What each symbol does to the items:
j163: @>j495, !>j677, §>j118, %>j214
j124: @>j433, !>j455, §>j287, %>j194
j774: @>j544, !>j793, §>j342, %>j341
j709: @>j618, !>j588, §>j422, %>j790
j290: @>j549, !>j474, §>j949, %>j250
j403: @>j146, !>j341, §>j455, %>j983
j658: @>j970, !>j801, §>j758, %>j663
j250: @>j136, !>j719, §>j105, %>j709
j620: @>j23, !>j735, §>j790, %>j755
j796: @>j925, !>j404, §>j104, %>j457
j453: @>j268, !>j248, §>j771, %>j970
j649: @>j250, !>j648, §>j671, %>j327
j146: @>j556, !>j859, §>j484, %>j287
j147: @>j341, !>j736, §>j146, %>j124
j736: @>j637, !>j342, §>j859, %>j455
j793: @>j114, !>j457, §>j658, %>j637
j327: @>j709, !>j567, §>j735, %>j417
j779: @>j187, !>j118, §>j539, %>j562
j266: @>j455, !>j146, §>j433, %>j691
j70: @>j908, !>j539, §>j887, %>j290
j341: @>j859, !>j637, §>j556, %>j433
j418: @>j452, !>j669, §>j501, %>j925
j663: @>j832, !>j774, §>j736, %>j403
j342: @>j93, !>j658, §>j890, %>j556
j23: @>j410, !>j422, §>j901, %>j170
j214: @>j539, !>j187, §>j908, %>j158
j942: @>j779, !>j408, §>j214, %>j276
j974: @>j158, !>j562, §>j290, %>j738
j669: @>j757, !>j170, §>j726, %>j199
j287: @>j409, !>j769, §>j390, %>j761
j389: @>j501, !>j452, §>j199, %>j104
j412: @>j983, !>j124, §>j691, %>j118
j501: @>j30, !>j726, §>j45, %>j248
j455: @>j484, !>j556, §>j769, %>j280
j539: @>j55, !>j652, §>j942, %>j474
j484: @>j147, !>j619, §>j403, %>j390
j949: @>j974, !>j276, §>j350, %>j105
j350: @>j290, !>j158, §>j375, %>j649
j417: @>j790, !>j23, §>j319, %>j669
j761: @>j677, !>j412, §>j495, %>j779
j755: @>j170, !>j319, §>j757, %>j501
j889: @>j375, !>j290, §>j648, %>j35
j970: @>j347, !>j121, §>j793, %>j832
j474: @>j664, !>j723, §>j276, %>j719
j691: @>j280, !>j287, §>j54, %>j652
j317: @>j735, !>j709, §>j23, %>j393
j187: @>j652, !>j46, §>j55, %>j887
j618: @>j35, !>j649, §>j236, %>j901
j671: @>j105, !>j136, §>j588, %>j735
j648: @>j719, !>j949, §>j136, %>j567
j788: @>j392, !>j45, §>j160, %>j771
j105: @>j738, !>j889, §>j649, %>j422
j758: @>j793, !>j347, §>j544, %>j736
j771: @>j43, !>j796, §>j224, %>j793
j790: @>j901, !>j410, §>j391, %>j757
j43: @>j104, !>j925, §>j453, %>j114
j859: @>j663, !>j890, §>j619, %>j769
j253: @>j669, !>j755, §>j452, %>j404
j719: @>j350, !>j974, §>j889, %>j588
j901: @>j317, !>j327, §>j620, %>j249
j160: @>j404, !>j389, §>j925, %>j224
j457: @>j395, !>j453, §>j801, %>j93
j199: @>j45, !>j30, §>j392, %>j268
j726: @>j479, !>j249, §>j253, %>j392
j194: @>j54, !>j280, §>j761, %>j55
j664: @>j70, !>j214, §>j562, %>j350
j738: @>j648, !>j375, §>j250, %>j236
j479: @>j755, !>j393, §>j669, %>j389
j392: @>j389, !>j418, §>j404, %>j43
j268: @>j796, !>j160, §>j43, %>j347
j549: @>j276, !>j664, §>j974, %>j136
j652: @>j163, !>j761, §>j408, %>j723
j801: @>j121, !>j771, §>j347, %>j774
j114: @>j801, !>j395, §>j970, %>j890
j619: @>j736, !>j832, §>j341, %>j266
j170: @>j700, !>j391, §>j249, %>j30
j983: @>j287, !>j433, §>j280, %>j46
j248: @>j160, !>j392, §>j796, %>j121
j567: @>j588, !>j105, §>j618, %>j23
j408: @>j118, !>j495, §>j187, %>j70
j395: @>j771, !>j268, §>j121, %>j758
j422: @>j236, !>j35, §>j327, %>j391
j556: @>j619, !>j663, §>j147, %>j409
j723: @>j214, !>j779, §>j70, %>j974
j404: @>j199, !>j501, §>j788, %>j453
j433: @>j769, !>j484, §>j409, %>j54
j925: @>j788, !>j199, §>j248, %>j395
j890: @>j774, !>j758, §>j832, %>j147
j410: @>j327, !>j236, §>j317, %>j700
j637: @>j890, !>j93, §>j663, %>j484
j677: @>j691, !>j983, §>j194, %>j187
j887: @>j723, !>j942, §>j664, %>j949
j390: @>j124, !>j266, §>j983, %>j495
j347: @>j457, !>j224, §>j114, %>j342
j452: @>j726, !>j757, §>j30, %>j788
j276: @>j562, !>j70, §>j158, %>j889
j280: @>j390, !>j409, §>j412, %>j163
j700: @>j417, !>j620, §>j393, %>j253
j136: @>j889, !>j350, §>j738, %>j618
j409: @>j266, !>j403, §>j124, %>j677
j757: @>j249, !>j700, §>j479, %>j45
j54: @>j412, !>j390, §>j677, %>j408
j93: @>j758, !>j970, §>j774, %>j619
j121: @>j224, !>j43, §>j457, %>j544
j769: @>j403, !>j147, §>j266, %>j412
j45: @>j418, !>j253, §>j389, %>j796
j319: @>j391, !>j901, §>j700, %>j726
j375: @>j949, !>j549, §>j719, %>j671
j908: @>j942, !>j55, §>j723, %>j549
j393: @>j319, !>j790, §>j170, %>j452
j224: @>j453, !>j104, §>j395, %>j658
j391: @>j620, !>j317, §>j417, %>j479
j588: @>j649, !>j738, §>j35, %>j410
j735: @>j422, !>j618, §>j410, %>j319
j544: @>j658, !>j114, §>j93, %>j859
j30: @>j253, !>j479, §>j418, %>j160
j46: @>j761, !>j54, §>j163, %>j942
j495: @>j194, !>j691, §>j46, %>j539
j118: @>j46, !>j194, §>j652, %>j908
j832: @>j342, !>j544, §>j637, %>j146
j249: @>j393, !>j417, §>j755, %>j418
j236: @>j567, !>j671, §>j709, %>j620
j158: @>j474, !>j887, §>j549, %>j648
j104: @>j248, !>j788, §>j268, %>j801
j55: @>j408, !>j163, §>j779, %>j664
j562: @>j887, !>j908, §>j474, %>j375
j35: @>j671, !>j250, §>j567, %>j317

The rows follow the links: the fewer symbols apart two items are, the more alike their rows tend to be.

Each row is also shifted at random along 3 hidden directions that mean nothing.

Some items, each with a row of numbers:
j341: [20,-2,-5,16,-1,-3,20,3,-10,8,-5,-2,-14,5,2,-4,-20,-3,-10,-17,10,-8,-12,-10,3,7,-10,-9,5,4,1,-11,-1,8,1,7,-16,17,-23,-9,1]
j942: [-17,-10,-3,-5,7,-21,3,-12,-10,-29,11,9,-8,-2,13,0,22,-8,-16,15,-17,-3,0,-6,-24,15,-6,-9,9,10,0,-4,-6,-6,-7,6,13,6,-8,15,-10]
j158: [-29,5,-10,-17,-6,-13,12,1,-29,-18,21,12,-10,5,22,19,21,-3,-17,4,10,-8,-11,7,-21,6,14,-16,-5,14,-2,-2,0,5,-1,-31,12,7,-16,10,-9]
j562: [15,4,-19,-5,12,7,2,-6,-6,-5,-9,-7,3,5,20,12,21,-21,13,4,-1,6,-4,10,9,-10,18,-4,-12,22,5,-8,4,-9,-18,3,10,5,-3,12,-8]
j970: [-8,-10,8,40,-7,4,8,0,6,-8,-1,3,-11,-14,-17,-15,-27,-1,-1,-21,7,2,-4,-7,2,-3,-27,11,6,-16,-6,3,0,16,12,-1,-13,-2,-5,-5,0]
j393: [-2,15,11,-27,6,-8,-13,6,5,14,1,-3,28,8,-5,5,5,21,-4,14,-7,1,15,13,-3,15,13,4,6,-12,-2,13,-4,-19,6,1,9,-14,18,1,8]
j54: [-15,1,-14,-7,2,-16,20,-2,-16,-1,2,-1,-16,13,15,8,3,-10,-17,0,1,-7,-12,-4,-6,17,5,-19,5,21,6,-14,-4,-4,-9,8,-4,17,-25,-2,-5]
j544: [-42,-5,5,36,-5,-9,8,-5,6,-10,-3,1,-7,-11,-11,-17,-23,0,-9,-12,-4,1,-2,-7,-4,10,-28,4,10,-11,-6,2,-4,3,6,13,-12,-2,-9,-2,1]
j350: [48,-15,-1,-12,5,6,-12,-6,-5,-13,9,5,-4,-4,6,7,23,-4,6,8,0,4,2,-3,-5,-16,6,3,-6,5,0,-2,4,7,-4,-11,15,0,12,7,-6]
j453: [-10,23,4,39,0,1,24,7,-6,8,-11,-4,8,-6,1,0,-31,2,-1,-26,16,-1,-7,11,6,11,-11,1,5,-16,-12,8,-1,-3,7,-7,-12,-6,-18,-1,6]
j649: [-32,16,-2,9,7,-14,5,-5,-12,-28,7,7,16,-10,17,13,20,-6,-3,11,-4,3,3,17,-16,6,3,1,2,-4,-11,10,-1,-13,-2,-18,22,-15,-3,27,-8]
j761: [-7,-7,-26,19,-3,19,9,-6,0,-9,-11,-8,-21,-4,12,2,2,-35,20,-10,7,5,-15,1,18,-22,1,-2,-17,24,7,-18,10,10,-20,-1,-5,10,-15,7,-11]
j146: [-37,-14,-5,-3,-19,2,8,4,-4,4,6,1,-28,8,-4,-5,-11,0,-9,-5,7,-6,-14,-15,1,-5,-7,-9,-2,11,6,-15,0,20,4,-3,-15,16,-15,-20,-1]
j479: [50,20,6,-9,10,7,-6,12,3,30,-11,-11,25,9,-5,11,-7,17,7,-2,8,1,8,13,12,3,15,5,-1,-11,-2,11,2,-14,4,-2,0,-11,13,-6,13]
j769: [16,-24,3,-6,-1,-4,-2,-6,4,-1,4,3,-23,3,-9,-13,-4,1,-10,4,-10,-3,-4,-24,-1,3,-14,-6,7,7,10,-14,-4,9,-1,24,-10,16,-4,-17,-2]
j677: [-16,1,-19,-3,0,-1,16,-3,-11,-2,-4,-5,-17,10,14,4,2,-18,-2,-4,2,-4,-17,-2,2,-1,5,-12,-3,22,8,-16,1,1,-11,7,-5,15,-19,-2,-6]
j501: [7,5,12,42,-6,13,4,6,2,-8,3,5,7,-21,-13,-1,-21,4,9,-20,16,4,0,4,0,-13,-13,16,-2,-26,-15,16,6,13,16,-25,-3,-18,3,6,1]
j290: [18,-5,-6,-2,0,-4,4,-3,-21,-23,15,13,-8,-6,13,14,21,-6,-2,3,7,-5,-4,1,-16,-10,7,-4,-6,7,-5,-1,3,8,2,-27,13,1,-5,12,-9]
j484: [15,-17,5,12,-5,-13,15,-1,-14,-8,9,11,-25,1,-1,-6,-13,5,-21,-12,1,-8,-10,-19,-11,10,-18,-11,9,2,1,-9,-5,17,8,4,-9,18,-18,-13,-2]
j620: [3,-3,17,-22,-4,-2,-20,2,4,1,15,9,13,-2,-11,2,16,20,-2,14,-2,-1,14,1,-11,-5,5,6,2,-12,-3,15,-1,2,12,-16,11,-14,22,-2,4]
j455: [-11,-22,1,-6,-10,-8,2,-2,-3,-5,10,6,-27,4,-6,-12,-6,3,-16,1,-6,-7,-7,-21,-7,5,-14,-8,7,6,8,-13,-6,12,3,11,-10,18,-9,-16,-2]
j30: [3,9,21,-21,-12,-13,1,16,-13,16,22,9,7,10,-8,8,-8,38,-20,-3,13,-11,3,1,-17,15,6,-5,9,-19,-10,15,-4,3,26,-28,-4,-1,2,-17,10]
j347: [13,-6,11,25,-8,3,7,5,2,6,1,3,-10,-5,-15,-10,-27,9,-8,-18,10,-6,-4,-10,2,0,-20,5,7,-16,-4,0,0,16,16,-4,-16,3,-6,-14,6]
j755: [45,20,9,-18,15,-3,-7,10,3,26,-7,-7,31,10,-2,8,0,20,2,3,0,0,13,10,5,13,15,4,5,-10,-3,16,0,-21,2,5,2,-11,12,-5,12]
j276: [34,3,-15,-12,10,4,2,-2,-13,-4,-2,-2,-1,6,17,15,19,-12,8,4,3,0,-3,5,0,-6,18,-7,-7,17,5,-9,3,-6,-14,-6,9,4,-6,11,-6]
j796: [-19,13,-4,25,2,24,-6,2,30,19,-30,-17,20,-9,-15,-10,-25,-9,27,-13,2,13,6,11,30,-12,-5,18,-8,-10,-2,5,7,-7,-4,16,-10,-15,8,2,7]
j248: [-40,18,14,21,0,-17,14,5,-3,1,-1,4,15,-3,-4,-5,-22,15,-15,-9,0,-5,4,8,-10,24,-15,1,17,-23,-13,17,-6,-10,16,-2,-6,-11,-8,2,6]
j433: [-2,-22,1,-4,-2,-9,0,-8,6,-6,0,1,-18,4,-5,-16,-2,-4,-11,7,-14,0,-1,-18,-3,7,-16,-6,9,8,10,-11,-7,5,-4,28,-4,13,-3,-7,-3]
j327: [33,12,1,18,3,8,1,4,-12,-11,7,7,9,-13,8,16,7,-3,9,-9,16,2,0,11,-1,-17,7,10,-9,-11,-13,13,5,3,4,-35,11,-14,3,14,-4]
j648: [33,-8,0,28,15,3,-9,-12,0,-35,2,8,8,-24,6,0,19,-20,16,2,-7,9,8,5,-6,-15,-9,15,-3,-3,-9,6,6,-2,-9,-6,20,-14,12,30,-14]
j404: [15,-2,16,5,0,7,-17,3,20,12,-7,-4,14,-5,-22,-12,-16,13,7,1,-4,4,13,-3,9,0,-10,16,3,-21,-1,10,0,-2,9,14,-6,-11,20,-8,11]
j801: [14,-1,10,32,-7,8,9,7,3,6,-2,-1,-9,-9,-13,-9,-29,3,2,-23,13,0,-6,-7,9,-4,-18,8,0,-13,-5,2,2,16,10,-6,-15,1,-7,-12,3]
j736: [38,-1,-5,-40,3,-2,-2,8,9,45,-15,-16,-7,29,-4,-5,-14,13,-5,2,-5,-5,-3,-11,18,13,12,-14,3,15,18,-17,-5,-9,-9,37,-19,19,-1,-32,13]
j771: [5,17,6,16,-1,-5,18,12,-6,19,-8,-2,5,6,-4,1,-28,13,-9,-18,14,-4,-7,3,5,14,-5,-1,8,-14,-7,5,-2,-2,8,-5,-12,1,-15,-11,9]
j118: [14,-18,-11,5,-4,5,4,-10,-9,-19,7,5,-23,-5,8,-1,10,-18,4,-3,3,-1,-11,-12,-2,-13,-5,-6,-6,17,4,-15,5,16,-9,-3,2,13,-9,3,-12]
j588: [-5,14,-8,-8,8,9,-8,-3,5,-2,-8,-6,20,-2,12,12,18,-10,17,9,-2,9,5,20,7,-8,18,8,-11,7,-2,5,5,-13,-9,-7,15,-13,8,18,-1]
j539: [-7,-17,-14,11,1,9,-10,-16,10,-26,-6,-3,-11,-12,5,-5,18,-31,16,7,-13,10,1,-3,6,-19,-7,6,-9,15,6,-10,6,2,-20,16,10,1,4,18,-12]
j287: [-17,-10,1,-2,6,-26,13,-8,-8,-12,4,4,-13,8,5,-11,2,-3,-22,6,-15,-8,-5,-13,-12,25,-12,-13,17,10,5,-8,-11,-6,-4,27,-3,14,-14,-2,-5]
j738: [-13,-3,-2,-14,3,0,-17,-8,6,-15,5,3,10,-7,6,1,27,-7,7,17,-11,7,12,6,-6,-8,6,6,-5,5,0,6,-1,-7,-5,-2,17,-11,17,15,-5]
j549: [70,-8,-9,-26,10,5,-7,1,-12,4,1,0,-5,8,13,12,24,-2,6,9,2,-1,1,-3,1,-10,22,-5,-7,15,6,-7,2,-2,-10,-3,10,11,4,0,-2]

In each set, the symbols that take the first to the second take the third to the fourth, perhaps in another order. Give the fourth.
Answer with the item's name.
[-20,0,-15,38,-9,11,22,2,-4,-2,-8,-4,-16,-6,4,-4,-24,-19,5,-24,13,0,-19,-2,11,-8,-14,-1,-7,5,-1,-14,4,13,-3,-3,-14,8,-24,-1,-5]
: [35,-21,6,-11,-2,-13,6,-2,-9,4,12,6,-26,10,-6,-9,-7,12,-24,-3,-4,-9,-6,-25,-9,14,-12,-11,13,2,7,-14,-8,11,7,16,-11,21,-7,-20,1]
:: [-9,-19,-7,12,2,0,0,-15,0,-32,5,6,-14,-14,9,-6,17,-23,2,9,-10,5,-2,-9,-7,-11,-12,-1,-3,13,0,-7,-1,5,-11,7,10,3,-3,16,-15]
: j723

[-10,9,16,8,6,-11,-5,-1,-1,-15,8,10,21,-13,-3,0,6,12,-6,5,-5,2,13,8,-16,9,-6,8,8,-21,-14,20,-4,-9,10,-14,12,-20,11,16,1]
: [16,11,15,-24,10,-6,-19,5,7,14,-1,-1,28,6,-8,1,8,22,0,14,-11,1,18,7,-4,15,10,6,9,-15,-1,14,-3,-19,6,5,9,-15,21,1,6]
:: [43,-11,-2,-27,18,-19,1,-6,-2,11,-7,-7,-6,19,5,-8,5,3,-18,12,-19,-6,-1,-13,-1,26,2,-15,15,17,16,-13,-10,-15,-11,45,-5,20,-5,-12,2]
: j412

[-6,-8,-17,-13,9,10,-13,-13,12,-6,-11,-9,-2,0,9,-3,23,-22,18,17,-15,7,3,0,9,-12,11,-1,-9,21,13,-12,2,-11,-22,23,11,1,9,12,-9]
: [36,-9,-13,21,7,1,19,-6,-13,-13,-1,0,-21,-4,15,4,-1,-20,0,-14,7,-5,-12,-7,2,-5,-5,-11,-2,15,1,-12,2,11,-9,0,0,13,-19,7,-9]
:: [-7,-2,-17,11,-1,-2,21,-4,-15,-10,-1,0,-19,4,17,6,3,-20,-2,-10,4,-5,-15,-2,0,-1,0,-15,-6,19,2,-16,0,5,-9,0,-5,12,-23,2,-8]
: j266

[-18,-1,-15,-2,11,-5,2,-12,-4,-20,-4,-1,-2,-2,18,4,21,-22,2,11,-12,4,-1,5,-5,2,5,-5,-4,17,3,-8,-1,-12,-17,10,12,2,-5,18,-9]
: [26,0,-25,-9,9,21,-9,-7,7,5,-17,-14,3,1,15,10,19,-28,31,7,-5,9,-1,11,22,-24,22,3,-20,26,10,-13,6,-8,-25,12,8,1,5,11,-6]
:: [3,26,4,18,10,5,2,2,3,4,-13,-4,28,-9,0,4,-6,-1,13,-5,5,6,9,21,6,1,4,13,0,-14,-12,17,4,-17,1,-7,6,-21,7,15,3]
: j669

[30,-6,-13,-45,15,-4,-17,-6,4,14,-8,-10,1,17,9,3,27,-5,4,23,-19,3,5,-1,8,4,24,-9,-3,25,17,-12,-1,-17,-23,29,8,8,11,-2,-1]
: [11,3,-15,-28,8,-1,-1,-2,-5,-1,-4,-5,1,13,19,12,23,-13,2,15,-7,0,-2,4,1,2,22,-9,-6,21,8,-11,2,-12,-17,7,10,8,-1,5,-3]
:: [-85,1,7,-15,-23,14,-22,4,28,15,-3,-8,10,0,-23,-11,-11,11,11,9,-6,7,9,3,12,-11,1,11,-6,-10,3,6,1,3,7,2,-9,-14,19,-15,8]
: j925

[-29,4,-13,17,-4,5,15,0,5,14,-15,-12,-9,3,-1,-5,-23,-13,2,-16,7,-1,-13,1,16,-1,-4,-5,-2,9,7,-11,1,2,-8,13,-19,10,-15,-8,1]
: [-6,-4,-8,12,-9,4,14,1,-6,9,-3,-1,-22,6,-2,-5,-19,-6,-2,-16,10,-3,-15,-10,7,-3,-6,-9,-1,9,6,-13,1,14,-2,4,-14,16,-16,-15,-1]
:: [11,16,0,4,3,8,0,8,14,32,-19,-13,15,8,-8,-3,-24,8,9,-14,5,1,2,9,23,5,3,5,1,-7,2,1,3,-9,0,14,-15,-3,2,-14,13]
: j395

[-27,2,14,-25,-7,-5,-21,4,6,-1,11,6,14,-1,-10,1,13,23,-6,19,-6,2,15,6,-11,2,9,6,3,-14,-2,14,-3,-6,13,-14,12,-14,23,-1,6]
: [63,12,9,17,11,-1,5,6,-18,-10,11,10,13,-9,10,16,6,7,1,-9,13,0,3,9,-10,-3,5,8,0,-14,-13,17,4,0,7,-31,10,-9,2,13,0]
:: [-8,18,9,1,-9,-1,7,14,-9,11,10,4,11,1,-2,10,-10,20,-4,-9,19,-4,1,11,-8,3,7,1,0,-17,-13,14,2,2,19,-30,-2,-7,0,-5,7]
: j393

[-29,-14,8,-5,-14,4,-10,2,18,11,-2,-4,-10,1,-21,-18,-15,9,-3,2,-4,-1,2,-14,4,4,-14,1,5,-6,7,-4,-2,9,6,15,-15,5,6,-22,6]
: [-16,13,3,-10,-6,0,6,15,1,31,-5,-8,3,14,-7,2,-23,20,-6,-9,11,-7,-2,4,10,12,8,-4,2,-6,2,1,-1,-2,11,-1,-16,5,-5,-21,12]
:: [35,1,14,4,1,1,-8,2,-9,-10,15,12,11,-11,-3,9,8,10,1,2,10,1,6,4,-11,-8,2,10,-1,-16,-11,15,1,4,10,-29,11,-12,11,7,1]
: j588

[-26,0,-18,10,-5,-3,22,-3,-16,-13,0,1,-22,4,17,7,4,-19,-5,-8,6,-6,-17,-2,-2,1,2,-14,-5,20,0,-15,0,7,-10,-7,-2,17,-28,4,-10]
: [-5,6,-7,4,10,-27,29,-4,-27,-9,4,4,-13,9,19,3,1,-5,-27,-4,-4,-11,-10,-4,-17,31,-5,-21,11,15,0,-9,-10,-9,-3,9,-2,16,-29,4,-4]
:: [20,-24,-8,12,0,5,-2,-11,1,-23,3,4,-21,-10,4,-5,12,-19,7,1,-3,7,-6,-13,1,-16,-9,0,-6,14,3,-12,3,13,-11,4,7,9,-4,8,-15]
: j163

[46,-2,-1,10,4,-6,19,4,-8,14,-5,-2,-16,11,1,-3,-20,2,-14,-16,7,-8,-12,-13,2,12,-6,-10,7,4,5,-9,-3,4,2,12,-14,19,-18,-14,1]
: [6,-13,-13,19,-9,18,8,1,10,8,-12,-9,-22,-4,-5,-9,-17,-18,12,-16,10,1,-13,-10,18,-18,-8,0,-11,10,7,-17,6,19,-8,10,-15,13,-12,-13,-2]
:: [-56,16,-4,14,-4,19,-3,6,22,21,-18,-14,15,-2,-10,-7,-25,-6,19,-8,6,7,-2,14,22,-8,-2,11,-7,-8,-1,3,5,-5,-1,6,-14,-13,2,-3,7]
: j43

[58,11,6,-33,24,-19,-10,-1,-12,6,5,3,23,12,12,12,24,16,-13,19,-11,-5,11,8,-15,25,18,-5,9,0,0,9,-6,-26,-1,8,18,-6,11,11,4]
: [41,0,17,12,7,-5,-7,0,-9,-15,15,14,14,-15,-3,3,8,13,-5,0,2,-1,11,3,-17,-1,-6,11,6,-21,-12,19,0,0,13,-22,15,-15,11,12,0]
:: [-12,-11,-18,10,5,11,-3,-14,21,-2,-22,-14,-10,-1,0,-13,-2,-28,16,2,-16,10,-4,-6,20,-10,-7,2,-7,20,14,-18,1,-5,-23,38,-6,8,-2,1,-5]
: j652

[1,-22,5,-17,1,-20,0,-8,-3,-4,8,5,-20,10,-4,-15,1,9,-22,11,-15,-8,-1,-24,-13,20,-13,-13,17,5,11,-11,-11,2,0,27,-5,19,-7,-14,-2]
: [1,-17,3,49,4,-11,22,-12,-8,-33,4,10,-22,-18,1,-14,-12,-16,-14,-15,-6,-2,-7,-13,-12,6,-35,-3,11,-4,-7,-6,-6,9,0,9,-4,5,-18,11,-11]
:: [25,-13,-1,-39,4,6,-30,-6,13,-1,1,-4,8,1,-3,1,33,0,11,29,-17,6,15,-2,2,-12,17,4,-7,8,9,1,3,-8,-10,12,14,-5,30,3,-1]
: j648

[10,-6,-11,-22,13,-7,-9,-12,-2,-8,-4,-3,-2,7,11,1,26,-10,-2,18,-17,1,4,-4,-3,6,8,-6,2,19,11,-11,-4,-13,-13,21,12,5,3,9,-6]
: [-15,-22,-11,-4,-6,5,-9,-13,4,-25,4,1,-19,-7,3,-5,19,-19,7,10,-10,6,-3,-11,-2,-13,-4,-1,-6,17,7,-12,2,9,-11,8,9,8,2,9,-10]
:: [39,-18,4,0,13,-17,2,-10,-1,-4,1,3,-14,4,-3,-17,-3,1,-17,4,-18,-4,2,-21,-8,21,-19,-8,18,8,7,-11,-9,-5,-4,37,-4,14,-5,-6,-2]
: j403

[23,-9,3,-7,5,-3,-12,-7,-5,-23,12,10,1,-7,3,3,26,-3,1,15,-8,3,6,0,-13,-5,0,3,-3,1,-3,5,1,2,-1,-10,19,-6,11,14,-8]
: [-12,3,-17,-16,6,4,2,-5,-6,-5,-4,-5,0,5,16,12,22,-20,10,12,-4,2,-5,8,5,-5,19,-5,-10,23,6,-8,4,-11,-17,1,11,5,-3,12,-6]
:: [29,-11,-16,-32,-5,25,-21,-1,6,8,-1,-6,-5,5,4,8,23,-13,26,12,2,7,0,1,15,-32,28,1,-24,21,13,-13,9,8,-15,-5,8,8,18,-2,-3]
: j942

[-27,17,4,20,1,7,2,5,15,14,-15,-9,17,-6,-8,-6,-24,2,10,-10,1,5,5,11,16,3,-8,10,3,-15,-7,8,1,-9,2,10,-10,-14,2,1,7]
: [-14,-5,3,16,2,0,0,-3,16,6,-12,-6,-3,-3,-14,-19,-20,-1,1,-5,-11,1,1,-8,8,8,-20,3,8,-4,5,-2,-3,0,0,28,-13,0,-1,-7,5]
:: [24,-4,3,-12,-11,13,-8,11,12,33,-5,-9,-5,12,-19,-7,-21,13,5,-9,9,-2,0,-10,16,-6,4,3,-2,-4,7,-5,1,11,9,10,-19,8,7,-29,11]
: j619

[32,2,23,-12,8,-11,-13,4,15,20,0,3,15,7,-18,-11,-14,28,-9,5,-9,-2,18,-6,-5,21,-7,5,17,-21,-1,13,-9,-9,14,17,-4,-8,16,-14,14]
: [11,0,2,28,-9,16,6,9,6,13,-7,-2,-6,-7,-12,-6,-31,1,8,-24,15,0,-5,-4,14,-12,-13,9,-3,-10,-2,-1,4,16,7,-6,-16,2,-4,-12,4]
:: [-7,0,-7,-4,3,10,-7,-2,26,27,-25,-19,-1,9,-13,-16,-16,-7,11,-1,-11,6,0,-6,24,3,-2,1,-1,7,15,-13,-1,-10,-12,39,-17,3,5,-16,9]
: j455

[-10,4,-10,-14,-4,4,5,5,7,31,-14,-15,-8,18,-1,-4,-18,0,-1,-6,2,-3,-9,-5,15,7,5,-12,1,13,11,-14,1,-4,-5,21,-18,17,-10,-21,7]
: [-11,-5,-14,-20,5,-2,0,-4,5,11,-11,-10,-11,16,5,-5,6,-12,-1,11,-13,-1,-5,-5,9,11,7,-12,0,23,14,-18,-3,-9,-17,32,-8,15,-9,-6,-2]
:: [-38,2,-7,-2,2,6,-15,-10,9,-21,-2,0,13,-12,6,2,26,-16,16,12,-8,10,7,14,-2,-14,10,8,-12,5,-2,8,5,-6,-10,-8,18,-16,14,22,-7]
: j790

[55,10,-8,-8,7,22,-13,4,6,12,-8,-6,17,0,6,14,9,-6,25,1,10,7,5,12,15,-22,22,12,-17,4,0,5,9,-5,-7,-15,9,-8,17,7,2]
: [10,13,-8,-35,8,4,-16,0,6,10,-5,-8,21,11,7,13,21,2,10,17,-7,6,11,15,6,-3,27,3,-9,11,4,3,2,-17,-11,2,14,-9,17,7,3]
:: [80,-19,-7,-12,10,0,3,-3,-11,2,1,2,-20,8,9,4,9,-5,-5,-2,0,-6,-5,-14,0,-1,2,-11,-1,17,10,-16,-2,5,-9,10,0,21,-7,-6,-6]
: j54

